(in the rows, 128 means zero)
Each row has a class, written after it, and each block has its own classes.
[ 93 119 126 146 147 148 108  97 148 128 161 164 166 167 110 139 111 152
 151  98 166 150 122 144 110 129 122 169 140  94 149 164 113]	(69)
[ 95 125 136 123 133 170 111  62 164  97 195 123 180 109 102 150 109 129
 154 115 177  75 162 213 115 194  95 179 151 116 120  94 125]	(80)
[ 81 151 197 133 129 132 137 103 189 131 175 152 182 184 142 120 119 135
 136  58 169 191 142 144 146 128 125 199 141 114 162 164 122]	(24)
[124 118 107 138 117 127 149  96 121 131 154 123 140  97 117 157 146 113
 159  93 167  76 149 168 130 171 103 146 164 109 124 103 133]	(69)
[ 70 134 165 131 151 113 144 139 158 132 180 160 176 185 112 173 100 142
 147  77 175 129 110 132  95 134 117 164 146  81 142 140 119]	(69)
[105 147 179 193 143 147 137  89 178 123 180 110 166 223 107 147 126 119
 153 115 171 149 103 194 147 128  99 226 122 103 133 159  92]	(18)
[ 70 184 181 127 142 118 151 120 135 116 150 134 168 175 114 142  98 165
 132 104 176 156 122 159 117 146  95 184 116  80 126 161  97]	(24)
[119 124 107  90 127 127 109 116 113 103 152 114 111  83 167 134 144 118
  84  91 157 130 147 111 137 151 172 129  83  85 110 124 107]	(56)
[ 93 126 154 139 149 128 135  86 166 118 164 125 177 170 108 116 115 133
 129 128 167 162 115 166 124 116 126 168 105 101 151 153  84]	(18)
[105 132 106 130 126 148  97  99  85  96 157 106 189  72  96 139 129 137
 141 143 174  71 160 218 163 180 102 130 178 119 113  85 141]	(24)
[ 88 152 152 120 154 114 143 181 183 129 169 134 133 193 100 155 108 139
 140  81 187 156 121 133 113 130 102 212 127  99 119 143 100]	(18)
[120 128 110 109 133 131 151 185 139 131 124 105  90 115 127 150 162 115
 120  54 163 111 166 108 114 178 133 158  97 108  77 160 114]	(148)
[142 151 126 101 129 117 123 134 155 110 148 107 103  99 132 146 137  91
 101 102 174 122 174 108 141 159 139 176  81 115 119 144 121]	(148)
[116  86  91 113 137 139 107 106 114 116 144  87 140 100 146 139 158 111
 115  84 154 131 172 136 116 123 134 114 129 107 128  86 106]	(56)
[ 99 121 148 115 152 125 147 129 145 133 176 128 178 108  81 153 120 102
 155 104 153  34 133 193 137 214 125 157 151 126 110  82 112]	(157)
[124 110  89 107 141 124 115  97 134 118 157 103 107  89 136 154 134 114
 104 114 142  99 160 112 121 155 133 122 119 114 127 111 124]	(56)
[106 100 127 167 138 149 138  48  98 107 149 122 166  60  70 120 128 160
 127 179 119  76 173 203 137 191 149  49 144 117 135 107 113]	(56)
[100 123 132 126 122 138 127  89 209 126 185 152 170 189 132 155  96 120
 155  71 152 166 106 151  94  94 114 178 116  98 160 116 108]	(80)
[120  99  98 108 138 139 109 102 140 107 161 105  84  99 145 172 120 117
  85  89 162 114 141  82 112 146 138 164  90  85 152 135 121]	(69)
[120 100 112 120 144 123 137 123 148 129 124 100 128 113 106 145 148  98
  94 111 117 111 155 102 117 154 142 136  80 120 123 164 125]	(148)
[140 145 105 144 119 129 156 127 113 104 154 111 156  88  85 150 131 145
 149 144 169  76 153 222 141 196 117 141 134 102  78 126 118]	(148)
[ 94 126 111  93 136 103 140 117 147 125 162 117 134  80 119 140 134 103
  99 100 180 121 146  89 109 173 145 167 104 106 139 133 126]	(103)
[138 125 103  85 146 115 116 117 165 120 148 108  95 109 119 182 117 103
  86  75 182 117 141 109 105 165 126 176  70 108 137 115  99]	(103)
[124 155 103  79 111  87 171 147 138 120 159 151 130  62 111 151 120 147
 150  91 196  80 147 169 114 208 129 173 144  99  81 101 123]	(103)
[103 130 112 165 126 140 135  71 126 101 168 116 160 100  80 143 122 126
 171 153 164  52 155 216 150 189  96 128 141 122 110 105 115]	(80)
[117 123  89 110 114 156  90 118 125 115 150 112  96  84 157 138 139 116
 107  79 158 129 142 104 157 146 141 142 126 117 134 121 131]	(24)
[ 93 150 113 101 112 129 144  99 115 120 161 130 188  84  98 158 141 134
 149 105 155  85 156 206 130 187  91 132 153 112  89  95 124]	(80)
[ 59 155 150 136 128 138 129 116 190 125 189 160 171 175 114 169 106 137
 143  69 172 149 130 121  86 115 125 167 127  69 149 139 137]	(80)
[107 124  95 143 113 154 131  78 105 120 142 123 150  69  77 132 144 130
 150 130 137  85 145 205 146 205 117 135 108 119  96 111  96]	(80)
[ 99 128  96 114 133 137 129  66 109  95 172 122 182  66 109 111 131 131
 144 149 166  83 170 191 145 192 118 138 160 105 104 120 123]	(56)
[105 150 131 134 126 130 145  96 118 117 137 138 159 104  79 138 127 112
 158 116 170  78 130 188 134 197 118 159 120 106 101 114  94]	(103)
[103 115 142 107 136 111 111  85 132 114 163 141 202  84 101 136 122 134
 132 133 161  99 158 178 117 163 144 147 156 126 133  89 124]	(103)
[ 95 175 148 152 132 105 152  73 171 141 180 125 149 171 115 172 136 119
 134  94 184 131 113 148 122 135 114 196 103  76 128 164  93]	(18)
[ 64 139 168 152 132 140 124  80 186 113 177 148 149 180 115 149  96 124
 153  80 168 165 137 125 101  92 128 142  98  89 174 121  73]	(80)
[108 120  90 131 125 157 148  92 108 114 169 120 168  63  81 138 136 143
 155 121 148  62 156 214 157 208 119 126 174 114 102 110 110]	(157)
[106 151 142 127 138 120 105 119 109 114 148  94  95  86 132 173 138 149
  85 102 176 103 179 120 139 172 132 140 107 104 127 124 124]	(24)
[ 73 150 147 136 146 133 128  93 142 126 169 145 155 173 116 154 111 145
 142  83 187 172 124 125 100 128 106 200 116  73 147 166  78]	(69)
[141 106  84 123 121 131 145 115 143 116 156 130 147  92 119 158 147 132
 151  93 147  54 171 183 148 176 129  78 173 133  83 142 143]	(148)
[150 123  79 116 127 131 126 193 146 118 138 110  80 101 127 159 143 112
 113  79 180  93 152 116 119 163 154 140  91  97  93 135 142]	(148)
[128 108 120 167 134 165 141  64 142 117 164 101 159  95  83 148 139 136
 152 127 164  63 164 219 108 209 124 153 128 108 101 131 109]	(148)
[138 127 114 116 145 127 159 122 154 116 158 120 135 113  96 182 111 127
 144  98 174  27 147 199 109 203 112  78 129 116  87 117 111]	(148)
[ 80 103 144 135 157 142 100  97 155 114 170 130 198 197 111 158 103 113
 135  82 172 174 121 141 104  86 105 189 125  83 178 128  94]	(69)
[ 99 106 110 159 121 171  90  64  93 106 147 110 169  82  89 135 129 145
 160 143 127  83 156 207 158 166 103 136 185 136 124  84 114]	(24)
[ 64 167 141 143 144 126 163 114 185 147 190 127 156 192 111 177 123 112
 137  84 182 118  88 115  85 135 101 172 136  71 132 164 130]	(18)
[126 125 101 122 129 148 117 112 149 135 161 108  79 101 129 174 140 105
  96  85 126 130 144  88 121 155 133 127 116 118 140 108 124]	(56)
[123  99  82  90 130 126 119 143 117 135 144 113  96  84 144 151 148 122
  95  70 161 137 130  96 115 164 143 172  90  95 122 133 111]	(69)
[110 120 131 145 116 116 152  85 104 113 132 145 187  75  89 115 147 132
 150 140 139  69 153 201 161 195 150 121 147 120  99 131 129]	(103)
[ 57 133 157 167 145 103 111 134 166 123 164 157 202 184  89 148 116 122
 153  83 172 127 153 135 152 106 132 179 150  91 160 152 151]	(24)
[ 73 148 183 146 163 124 142  87 169 128 170 139 162 185 110 152 104 151
 134  98 154 138 142 131 105 125 128 164 118  91 157 161  81]	(157)
[111 150 139 107 129 115 166 112 123 121 169 131 159  93 117 161 122 147
 147 109 156  37 128 200 123 210 130 154 145  90  80 104 114]	(157)
[ 88 140 119 115 130 108 154  98 141 142 166 152 194 152 108 144 119 118
 147  95 165 158 100 143 112 132 103 179 131  85 147 151 109]	(69)
[135  97  82 143 124 136 142  60 131 111 171 110 140  77 108 133 128 126
 167 132 151  67 153 208 137 188 118 137 153 120 108  85 100]	(56)
[117 148 120 141 108 161  80 108  98 129 128 104  74  91 161 150 168 128
 102  77 149 138 162  96 154 138 142 134 120 119 128 125 119]	(24)
[ 85 143 166 138 159 102 153 101 184 144 166 142 167 195 103 160 113 113
 143  82 144 118 124 129 120 136 120 194 108  98 147 165  94]	(157)
[125 122  84  79 126 127 136 111 163 132 155 135 104 100 151 151 123 122
 120  75 162 108 116 101  94 168 133 144 125 117 115 133 123]	(103)
[115 120 112 110 108 163 118  88 120 100 179 116 151  67 124 154 127 134
 126 122 141  86 139 198 144 186 125 103 144 126 108  76 121]	(80)
[ 70 162 152 138 116 166 124 138 171 119 169 143 141 204 152 166 128 104
 144  32 168 157 112 113 116 101 115 147 120  79 129 140 120]	(80)
[100 120 153 119 128 136 146 126  89 138 123  98  95  92 146 134 170 118
  88  85 139 148 147  87 126 165 140 114  98 118 135 134  96]	(69)
[ 84  84 103 133 121 145 127 122 144 107 158 150 179  93  69 124 120 141
 174 105 135  87 152 204 136 184 134 174 137 111 100  97 112]	(80)
[ 85 159 174 138 134 123 125  88 163 132 173 126 170 178 143 163 119 135
 127  84 163 147 128 137 116 122 105 186 143  99 151 142 132]	(24)

Next block, with new classes.
[119 135 118  86  95 155 102 130 111 109 124 128  73 132 116 120 146 106
  96 139 104  74 149 129 130 178 108  94 159  87 123  91 141]	(52)
[111  70 105 121 109 151 112 153 171 127 132 158 142 157  98 134 156 131
 111  98 168 122 150 118 133 110 115 102 125  84 157 125  73]	(49)
[115 124  93 105 125 137 114 125 133 116 134 138 143 127 152 113 107 105
 161 135 150  98 123 107 114 148 155  94 121  90 175 122 114]	(22)
[164 122 142 156 123 108 138 132 109  62 174 134 136 140  93  98 106 134
 159 106 112 158 177  62 128 111  83 171 125 175 124 210 105]	(85)
[129 130  89 119 121 165 111 119 145 133 145 133 139 134 144 120 106  83
 147 163 160  89 115 107 117 181 175  27 115  93 189 110 126]	(54)
[135 145 126  87  95 153 101 125  98 103 116 130  97 128 146 123 126 135
  81 151  75  87 148 119 115 184 108 108 177  96 129 100 143]	(85)
[154 115 143 147 126 109 137 137 111  67 173 131 149 131  86 109 115 141
 160 104 118 163 180  64 132 102  74 188 126 161 123 200  99]	(22)
[107  85 121 122 118 166 106 152 170 119 129 157 149 146 121 126 149 140
  88  97 143 125 143 108 109 106 134 117 140  81 170 119  88]	(82)
[155 121 138 165 118 122 129 128 110  83 175 142 150 119 105 133  94 139
 158 118 129 187 156  74 137 146  72 156 133 148 136 184  87]	(54)
[157 120 148 129 113 119 132 141  92  70 165 139 137 130 116 130 116 147
 135  93 110 168 191  68 130 126  86 164 136 160 114 199 103]	(22)
[117 135 108 118 131 159 112 125 140 124 134 145 142 138 168 103 103  94
 160 150 150 101 105 108 113 152 149  92 116  90 181 124 133]	(82)
[120 138 119  61  86 142 100 131 100 100 123 125  92 133 127 130 147 122
  98 139  94  70 154 116 130 171 118 111 174  84 114  96 136]	(22)
[ 98  73 117 128 107 155 121 168 151 121 143 159 137 149 112 123 159 158
  85 101 145 125 137 113 125 105 126 127 150  84 161 123  94]	(82)
[152 110 137 142 116 107 126 134 114  66 173 125 141 121  96 134 118 155
 148 113 124 169 169  79 125 123  66 167 123 141 119 188  84]	(22)
[138 123  96 102 141 149 114 129 142 122 130 132 128 144 150  95 113  83
 147 146 148 102 127  93 127 183 148  68 105 102 167 138 119]	(85)
[119 147 130  88  93 168 106 127 103 113 119 130  94 118 125 122 134 134
  87 145  85  87 154 140 114 161 113 107 176  88 135  79 146]	(52)
[127 130  93 116 124 172 122 123 137 121 147 132 139 133 169 128 131  85
 136 155 156  75 122 111 111 190 169  43 119  91 177 123 135]	(88)
[118  66  96 123 106 145 114 159 153 116 130 146 130 165 106 123 162 133
  97  92 147 119 153 111 122 115 139 100 119  84 144 140  73]	(85)
[118 171 110  80 103 144  97 118  87 123 118 133 107 125 144 152 117 124
 103 131 115  92 141 126 127 169 150  83 200 116 142  49 138]	(54)
[124 168 124  68  98 152  95 118 106 109 109 130 102 126 139 138 123 118
 108 126 112  69 160 115 127 156 123  87 200 116 135  66 144]	(49)
[137 167 117  93 104 164 105 117  86 106 124 133 110 137 153 140 124 107
  96 134 107  83 143 145 118 155 112 121 161  86 129  74 133]	(88)
[125 147 130  68  81 159  97 126 103 100 134 122  83 133 132 126 148 112
 104 146 103  81 125 113 130 175 125 110 171  81 110 105 152]	(82)
[ 94  68 115 126 107 152 118 164 151 121 139 162 132 141 121 131 156 164
  76  98 147 127 138 120 121 108 133 120 153  89 163 116  90]	(82)
[171 133 135 160 128 138 118 110 106  80 176 129 150 129  97 110 112 146
 150 116 107 169 173  61 137 129  76 153 139 148 135 182 113]	(107)
[102  73 109 108 107 140 119 163 141 115 134 154 142 141 103 137 152 165
  90  90 146 134 150 115 124 104 126 133 148  89 153 122  82]	(22)
[131 151 125  80  88 149 102 123  95  93 117 128  94 123 146 130 123 140
  85 155  79  81 140 120 117 178 121 112 180  97 124  92 146]	(85)
[171 145 139 157 130 132 118 115 108  78 173 132 148 130 103 114 111 146
 153 119 111 169 166  56 133 127  70 161 138 150 132 186 113]	(107)
[151 133 155 152 117 136 120 126 115  72 168 136 145 127 119 112 111 142
 151 124 103 166 164  72 123 125  75 170 142 138 131 184 108]	(82)
[130 144 123  87  96 150 101 122  99  97 114 133  96 123 155 126 126 137
  86 156  78  90 143 116 118 187 115 118 178  98 129  98 136]	(85)
[152 120 136 161 124 123 137 130 108  76 177 140 148 124 115 131 114 147
 146 112 133 173 161  81 123 135  62 167 128 150 128 196  97]	(88)
[112  68  97 118 113 153 117 159 164 138 135 158 142 160 100 132 148 123
  97  92 173 129 146 115 130 119 142  82 120  89 159 115  66]	(54)
[151 116 146 123 116 119 130 132  95  66 157 142 141 124 125 130 109 150
 141  93 114 172 188  68 129 127  92 166 138 164 117 189  99]	(22)
[148 123 144 151 125 119 139 139 120  73 175 142 137 132  77  89 114 131
 171 106 121 160 181  67 127 105  68 169 122 159 129 202 106]	(52)
[159 143 150 145 125 126 116 118 125  80 160 138 152 125 100 122 103 137
 167 122 117 164 177  73 129 123  61 161 145 157 137 177 104]	(49)
[131 137  98 129 135 159 117 113 133 123 130 137 141 121 158 117 104  96
 139 144 142  76 107  95 117 171 141 105 110  94 173 121 150]	(107)
[107  83 108 134 124 152 114 149 158 140 126 169 154 140 112 142 129 147
  84  97 156 148 139 128 126 107 146 117 131  94 171 101  75]	(54)
[143 115  91 101 136 152 117 124 139 123 139 136 131 138 154  97 111  84
 143 147 149 103 117  95 126 182 161  59 101 101 171 140 124]	(85)
[116  89 106 123 116 144 112 151 161 115 128 154 144 154 112 126 143 142
  94  97 137 115 143 117 109 105 140 112 133  88 165 121  81]	(85)
[119 135  94 134 139 158 118 115 123 119 126 143 144 122 171 131 110  90
 140 141 156  95 117 114 109 167 155 117 111 100 173 121 135]	(88)
[123 134  90 141 132 150 112 119 128 135 136 148 140 116 151 122  88  84
 152 160 155 108  94 108 122 182 144 109 111  85 187 119 129]	(54)
[131 166 125  96 103 160 116 132  95 112 123 127 102 136 133 127 127 109
 106 135  96  76 145 156 119 138 113 117 157  87 134  64 137]	(52)
[132 132  92 140 137 159 116 111 135 122 137 138 144 125 156 118 107  93
 142 145 147  77 108 100 114 164 149 103 108  94 185 116 144]	(107)
[148 122 135 156 120 127 129 128 118  67 175 140 145 123 109 124 118 137
 149 117 131 155 167  73 119 138  65 167 130 140 132 193  95]	(88)
[101  60 110 111 106 147 123 157 152 117 119 153 135 144 120 142 146 158
  81  90 158 139 136 131 128 100 149 121 118  91 146 119  82]	(22)
[121 144 128  88  90 165 107 126 104  99 122 128  91 119 127 126 136 133
  91 152  90  81 155 134 111 163 115 108 172  96 131  79 142]	(52)
[154 119 149 153 115 128 124 128 119  67 181 131 141 123 106 124 116 135
 152 115 122 161 148  63 121 138  68 162 132 143 129 200 114]	(82)
[120 124 102 128 119 167 113 124 145 112 147 129 131 127 169 127 125  95
 136 160 148  78  98 101 110 181 168  57 127  93 183 121 144]	(82)
[121 166 115  81 101 151  93 120  94 124 121 140 100 127 136 137 112 117
  94 127 105  89 154 118 131 171 140  77 198 109 146  65 139]	(54)
[110  65 121 118 116 166 121 153 170 132 118 166 144 151 115 139 140 152
  86 103 166 146 145 136 139 107 126 105 120 102 160 111  83]	(49)
[152 119 139 168 122 122 130 131 116  87 173 143 152 119  98 132  91 144
 153 119 134 185 151  76 136 145  66 155 125 150 139 184  93]	(54)
[155 130 155 139 118 129 119 126 120  73 157 147 138 123 111 132 104 141
 149 109 126 168 187  64 131 136  70 155 145 171 133 190 107]	(49)
[103  65 126 129 106 166 125 160 157 122 125 154 136 146 139 136 145 163
  74 100 153 143 130 131 118 105 134 107 129  96 152 118  88]	(82)
[130 149 125  77  85 150 106 124  87  96 119 126  91 123 145 128 127 137
  89 152  80  81 145 125 114 182 121 116 182  97 123  93 146]	(85)
[115  68 100 130 116 153 111 152 162 122 139 156 126 158 108 123 161 142
  85  91 156 113 165 100 132 121 132  89 122  90 157 130  76]	(107)
[117 162 122  82 102 158 106 125  93 115 114 129  91 128 139 129 129 117
  96 114 100  76 163 129 116 150 146  74 184 120 137  73 157]	(52)
[115  69 110 110 107 156 111 152 170 113 140 152 140 164 110 121 165 122
 103  97 154 118 130 103 124 105 131 105 120  76 141 131  82]	(82)
[157 141 146 146 121 116 122 124 108  74 166 123 148 131 104 124 114 146
 157 120  99 166 173  83 126 114  79 164 140 145 124 181 100]	(22)
[154 119 142 159 128 113 138 135 114  84 179 150 146 123  95 105  90 141
 159 116 133 190 166  62 141 126  70 166 133 169 137 196  90]	(54)
[128 122  94 108 145 160 114 122 147 128 144 149 130 133 161 105 119  80
 135 152 162 103 127 100 129 191 151  65 105  94 174 141 124]	(88)
[131 167 132  95  95 163  99 121 100 102 125 122  98 133 158 139 125 111
 101 143  99  83 121 135 120 158 117 113 169  84 130  76 142]	(82)
[124 131  92 125 127 159 118 118 134 118 132 133 140 126 133 106 109  72
 171 138 153  85 110 111 102 149 142 104  97  84 174 124 136]	(52)
[106  82 107 125 122 161 117 146 158 121 130 157 147 141 123 142 151 147
  78  96 162 128 151 131 107 109 145 113 135  92 165 110  80]	(88)
[137 171 134  84 103 162  98 118 109 108 115 133 104 130 135 139 120 110
 109 144 107  85 147 134 132 155 110 124 176 101 139  69 137]	(49)
